Here is a tiny trained network, its code and every weight. The questions are about switching its units off for an input and a target symbol, where a switched-off unit gives its printed mean instead of its output.

import numpy as np


def w(rows, s, z=0):
    codes = np.array(rows[::2]) - 128.0
    scale = np.full(codes.shape[1], s)
    scale[-1] = z or s
    return codes * scale


def f(y):
    return y / 2 * (1 + np.tanh(0.7978845608 * (y + 0.044715 * y**3)))


def softmax(a):
    e = np.exp(a - a.max(-1, keepdims=True))
    return e / e.sum(-1, keepdims=True)


def log_softmax(a):
    a = a - a.max(-1, keepdims=True)
    return a - np.log(np.exp(a).sum(-1, keepdims=True))


def net(x, mask):
    ids = ['βγεζηλξπστφψω'.index(c) for c in x.split()]
    T = len(ids)
    res = E[ids] + P[:T]
    u = 0
    for l in range(2):
        q, k, v = (res @ M[l].T for M in (Q, K, V))
        z = softmax(np.where(np.tri(T) > 0, q @ k.T / 4**0.5, -1e9)) @ v
        res = res + np.where(mask[u], z, O[l][:, -1]) @ O[l][:, :-1]
        u += 1
        y = f(res @ A[l][:, :-1].T + A[l][:, -1])
        res = res + np.where(mask[u : u + 8], y, B[l][:, -1]) @ B[l][:, :-1]
        u += 8
    return log_softmax(res[-1] @ U[:, :-1].T + U[:, -1])


Q, K, V, O, A, B = {}, {}, {}, {}, {}, {}
E = w([
[126,170,140,74,158,219,176,90,135,99,129,55],'β',
[136,145,87,123,150,137,113,175,127,173,149,147],'γ',
[93,102,105,100,201,183,126,130,97,186,92,151],'ε',
[79,169,136,45,253,82,64,173,143,149,160,141],'ζ',
[129,142,103,104,154,152,80,206,114,203,168,156],'η',
[130,162,85,146,208,74,193,159,62,98,175,119],'λ',
[168,174,86,124,126,131,123,166,134,135,78,65],'ξ',
[153,151,6,119,83,130,125,184,101,105,149,125],'π',
[171,149,129,210,167,146,137,98,106,136,105,143],'σ',
[125,114,144,151,63,47,167,155,124,165,148,126],'τ',
[150,96,72,65,80,88,126,122,86,187,163,39],'φ',
[44,137,108,140,121,108,86,139,99,129,163,226],'ψ',
[112,104,179,112,189,130,43,181,129,152,57,74],'ω',
],0.025)
P = w([
[132,2,176,67,90,153,245,188,140,43,201,118],'0',
[126,43,162,101,138,155,221,195,134,75,172,117],'1',
[99,95,132,114,117,166,181,204,109,92,163,117],'2',
[102,124,126,135,115,149,169,186,110,128,151,117],'3',
[103,145,115,137,122,142,140,184,89,129,145,121],'4',
[105,160,96,163,97,124,133,158,100,156,137,132],'5',
[115,182,99,170,101,112,103,161,79,141,137,128],'6',
[118,187,97,169,106,81,97,151,82,160,124,162],'7',
[127,208,91,184,86,71,77,131,69,151,116,169],'8',
[136,209,83,187,93,54,46,139,28,96,120,181],'9',
[164,184,96,188,106,32,69,134,43,163,101,183],'10',
[161,191,106,214,100,29,63,113,42,194,105,159],'11',
],0.0081)
Q[0] = w([
[68,185,120,130,131,120,109,57,84,151,129,70],'0.h1',
[81,119,196,89,131,132,162,2,209,44,160,131],'0.h1',
[132,93,104,76,140,121,176,73,241,93,103,151],'0.h1',
[193,127,106,121,110,151,85,103,174,153,194,148],'0.h1',
],0.0083)
K[0] = w([
[110,149,112,141,128,167,159,170,117,180,152,103],'0.h1',
[140,117,166,66,114,254,226,117,204,69,165,143],'0.h1',
[99,78,171,104,119,180,171,167,146,113,165,110],'0.h1',
[130,79,160,158,90,121,107,131,99,96,118,142],'0.h1',
],0.0089)
V[0] = w([
[179,235,66,155,132,79,77,43,182,109,226,231],'0.h1',
[63,56,169,183,111,120,193,187,67,156,3,122],'0.h1',
[121,141,224,64,191,78,55,148,225,49,152,68],'0.h1',
[240,207,49,135,170,153,121,150,86,184,229,118],'0.h1',
],0.0047)
O[0] = w([
[72,148,122,124,151,150,196,85,128,202,115,92,121],'0.h1',
[107,157,153,123,167,154,125,104,135,67,120,172,82],'0.h1',
[115,165,141,190,160,137,110,107,106,142,118,95,232],'0.h1',
[252,82,178,151,169,108,167,94,152,159,102,165,255],'0.h1',
],0.012,0.0063)
A[0] = w([
[127,137,56,114,184,176,172,165,63,145,150,176,160],'0.n1',
[212,200,113,157,129,134,102,140,188,120,56,135,173],'0.n2',
[61,171,126,12,128,156,108,106,110,100,159,75,106],'0.n3',
[202,109,80,86,76,62,37,53,68,150,177,114,252],'0.n4',
[128,121,168,3,227,201,72,123,140,173,82,157,147],'0.n5',
[159,131,175,220,157,53,86,118,119,95,111,99,96],'0.n6',
[165,235,212,76,64,98,209,104,178,73,142,159,163],'0.n7',
[3,98,123,118,198,66,66,92,169,162,172,164,81],'0.n8',
],0.006,0.003)
B[0] = w([
[114,117,88,162,33,196,111,79,117,141,190,53,201],'0.n1',
[237,57,70,153,118,118,117,180,76,130,137,118,179],'0.n2',
[158,3,215,88,66,36,171,107,151,125,138,192,137],'0.n3',
[50,217,187,104,207,116,103,199,21,155,87,109,183],'0.n4',
[95,136,110,153,74,129,126,42,195,129,100,82,244],'0.n5',
[143,149,79,183,83,139,231,80,151,114,105,19,189],'0.n6',
[89,136,146,89,135,116,189,123,146,134,43,188,133],'0.n7',
[250,193,85,194,43,43,109,96,135,112,131,74,209],'0.n8',
],0.0061,0.011)
Q[1] = w([
[68,117,177,81,201,153,86,71,88,58,72,144],'1.h1',
[44,106,141,136,112,191,221,207,64,139,121,199],'1.h1',
[144,185,105,97,103,83,166,27,137,112,255,142],'1.h1',
[115,122,116,67,72,27,78,150,145,167,132,107],'1.h1',
],0.0087)
K[1] = w([
[127,102,162,62,120,196,88,152,223,60,203,58],'1.h1',
[156,62,175,1,90,84,162,75,138,79,151,172],'1.h1',
[88,156,114,175,97,107,215,99,149,225,141,111],'1.h1',
[76,142,139,151,90,75,126,154,56,178,88,131],'1.h1',
],0.0079)
V[1] = w([
[134,77,136,181,130,122,179,117,126,118,53,129],'1.h1',
[131,166,64,120,61,77,189,199,107,114,88,86],'1.h1',
[152,125,126,91,122,120,68,122,148,174,2,101],'1.h1',
[75,154,216,148,130,135,141,221,104,198,90,175],'1.h1',
],0.0079)
O[1] = w([
[77,102,153,118,154,165,61,157,81,29,62,166,150],'1.h1',
[148,59,104,98,112,122,198,136,191,76,112,247,245],'1.h1',
[124,82,161,81,74,122,80,175,157,103,142,77,166],'1.h1',
[106,169,133,162,147,236,121,168,170,98,176,126,91],'1.h1',
],0.011,0.012)
A[1] = w([
[128,156,202,132,103,117,253,53,167,150,63,108,6],'1.n1',
[206,46,142,217,190,115,134,125,115,174,176,167,203],'1.n2',
[140,87,188,145,151,169,39,105,83,201,206,103,133],'1.n3',
[86,150,77,144,115,255,135,155,122,127,187,162,2],'1.n4',
[99,230,78,88,202,121,174,86,146,85,174,172,120],'1.n5',
[133,65,160,80,164,65,180,124,56,218,218,102,108],'1.n6',
[132,216,144,133,69,92,86,78,128,114,185,65,129],'1.n7',
[207,146,81,198,169,126,2,85,138,141,162,145,190],'1.n8',
],0.007,0.0024)
B[1] = w([
[129,72,165,113,112,144,73,82,98,115,223,87,189],'1.n1',
[101,175,145,114,164,91,40,170,135,101,111,86,253],'1.n2',
[135,89,101,84,129,107,194,183,123,183,107,174,159],'1.n3',
[133,217,83,42,100,92,153,2,166,75,188,112,166],'1.n4',
[115,100,140,171,118,92,129,144,84,84,172,77,172],'1.n5',
[118,163,126,121,70,159,153,128,162,104,49,139,217],'1.n6',
[96,91,86,172,145,203,113,134,114,114,113,117,206],'1.n7',
[117,167,199,131,123,197,140,141,97,143,124,122,223],'1.n8',
],0.01,0.012)
U = w([
[213,117,174,101,92,190,168,90,98,131,149,154,139],'β',
[151,168,83,112,172,192,147,103,163,98,123,156,108],'γ',
[53,66,39,83,150,201,133,106,74,175,115,186,255],'ε',
[128,168,80,133,85,116,206,85,153,135,59,97,136],'ζ',
[192,128,119,177,151,200,190,159,156,121,164,123,120],'η',
[129,178,142,88,173,83,176,151,107,124,133,116,95],'λ',
[186,145,52,147,164,114,172,145,214,136,75,192,132],'ξ',
[193,128,117,122,147,102,123,152,189,143,216,133,80],'π',
[154,210,153,120,153,186,150,86,114,116,36,215,111],'σ',
[106,157,184,185,136,151,219,148,215,101,116,186,211],'τ',
[121,197,187,65,109,109,209,198,121,151,116,122,115],'φ',
[199,175,143,170,3,149,78,159,59,145,210,210,89],'ψ',
[52,94,104,93,130,138,68,188,156,120,171,151,136],'ω',
],0.0053,0.0045)

Each question gives the input, a string of symbols that net reads in full, and the target symbol t.
The units are the heads (4 rows each of Q, K, V and O) and the neurons (one row each of A and B). Each row of codes is followed by its name. A weight is (code - 128) times the scale printed after its matrix; where a second scale follows, it is the last column's (O, A, B and U).
mask holds one flag per unit, layer by layer, with each layer's heads first. A switched-off unit (its flag False) gives its mean, the last column of its rows in O or B, instead of its output. The means were averaged over made-up inputs and are rounded, as every weight is.
A unit's drop is (log p(t) with every unit on - log p(t) with that unit switched off) / (log p(t) with every unit on - log p(t) with every unit switched off).
The circuit of an input: a set's keep is (log p(t) with only the set's units on - log p(t) with every unit switched off) / (log p(t) with every unit on - log p(t) with every unit switched off). Starting from the 12 units with the biggest drops (on a tie, the unit counted first), units are removed one at a time, each time the one whose removal leaves the highest keep (on an exact tie, the one counted first), for as long as the keep stays at least 0.8.
units of the circuit, in order: the units of the circuit, biggest drop first
unit that matters most: the unit with the biggest drop
k most important neurons: the k neurons with the biggest drops, biggest first
drop of u: that unit's drop, to one decimal
input ζ ζ β π, target ξ: units of the circuit, in order	[1.h1]
input ξ ζ λ ζ λ β, target β: 2 most important neurons	[1.n1, 0.n7]
input η ζ ζ η ε π, target ξ: units of the circuit, in order	[0.n4, 1.h1, 1.n8]
input η ζ ζ ζ ζ ξ η η, target ω: units of the circuit, in order	[1.h1, 0.h1, 1.n2, 0.n6]
input β ζ π ξ λ ψ ζ ζ ζ φ, target φ: units of the circuit, in order	[0.n4, 1.n7, 1.h1]
input η λ ω ζ λ φ η φ ζ ξ ζ ζ, target ζ: units of the circuit, in order	[0.h1, 0.n8, 1.h1, 1.n6]
input η η ζ ζ ζ λ σ η, target ε: units of the circuit, in order	[1.h1, 0.n8, 0.h1]
input γ ζ σ ω η η ζ, target σ: 4 most important neurons	[0.n8, 0.n6, 1.n8, 1.n1]
input ζ ω λ τ ζ ζ η ζ τ η ζ, target τ: 2 most important neurons	[0.n6, 0.n8]
input η ψ ψ ξ ζ β, target β: 3 most important neurons	[1.n1, 1.n2, 0.n4]
input π π ζ τ ζ ζ η τ β η, target γ: 4 most important neurons	[1.n4, 0.n1, 0.n8, 0.n5]
input π π ζ ξ η φ π, target π: 2 most important neurons	[0.n4, 0.n1]
input ζ τ η π λ, target λ: 2 most important neurons	[1.n2, 1.n5]
input ζ ζ λ η ζ, target λ: unit that matters most	0.h1
input ω λ η π ξ π ψ τ, target τ: 3 most important neurons	[0.n7, 0.n1, 1.n2]
input ζ τ ω η ω, target η: 2 most important neurons	[0.n6, 0.n5]
input η ζ η ζ ζ ω ζ, target ω: 3 most important neurons	[0.n6, 0.n3, 1.n7]
input λ ε ξ ψ, target ψ: 2 most important neurons	[0.n8, 1.n5]
input ζ σ γ ζ ζ ζ π β ζ, target π: 3 most important neurons	[0.n4, 1.n1, 0.n5]
input ω η φ η, target π: unit that matters most	0.n4
input σ ε π ζ ζ, target ζ: 3 most important neurons	[1.n6, 0.n8, 0.n5]
input η ζ ε λ ψ ζ, target ε: 2 most important neurons	[1.n7, 1.n3]
input ω λ ζ ω η, target ψ: 2 most important neurons	[1.n8, 0.n6]
input λ η ζ η, target φ: drop of 0.n5	-0.4
input ζ ζ ω π, target ψ: drop of 0.n1	0.2
input ξ λ ψ ω ω ζ ζ ω ξ ζ, target ω: drop of 0.n4	0.0
input ψ β φ η ζ η ε π π ω ζ, target η: drop of 0.n8	0.3
input ζ ξ η τ ζ, target ξ: unit that matters most	0.h1
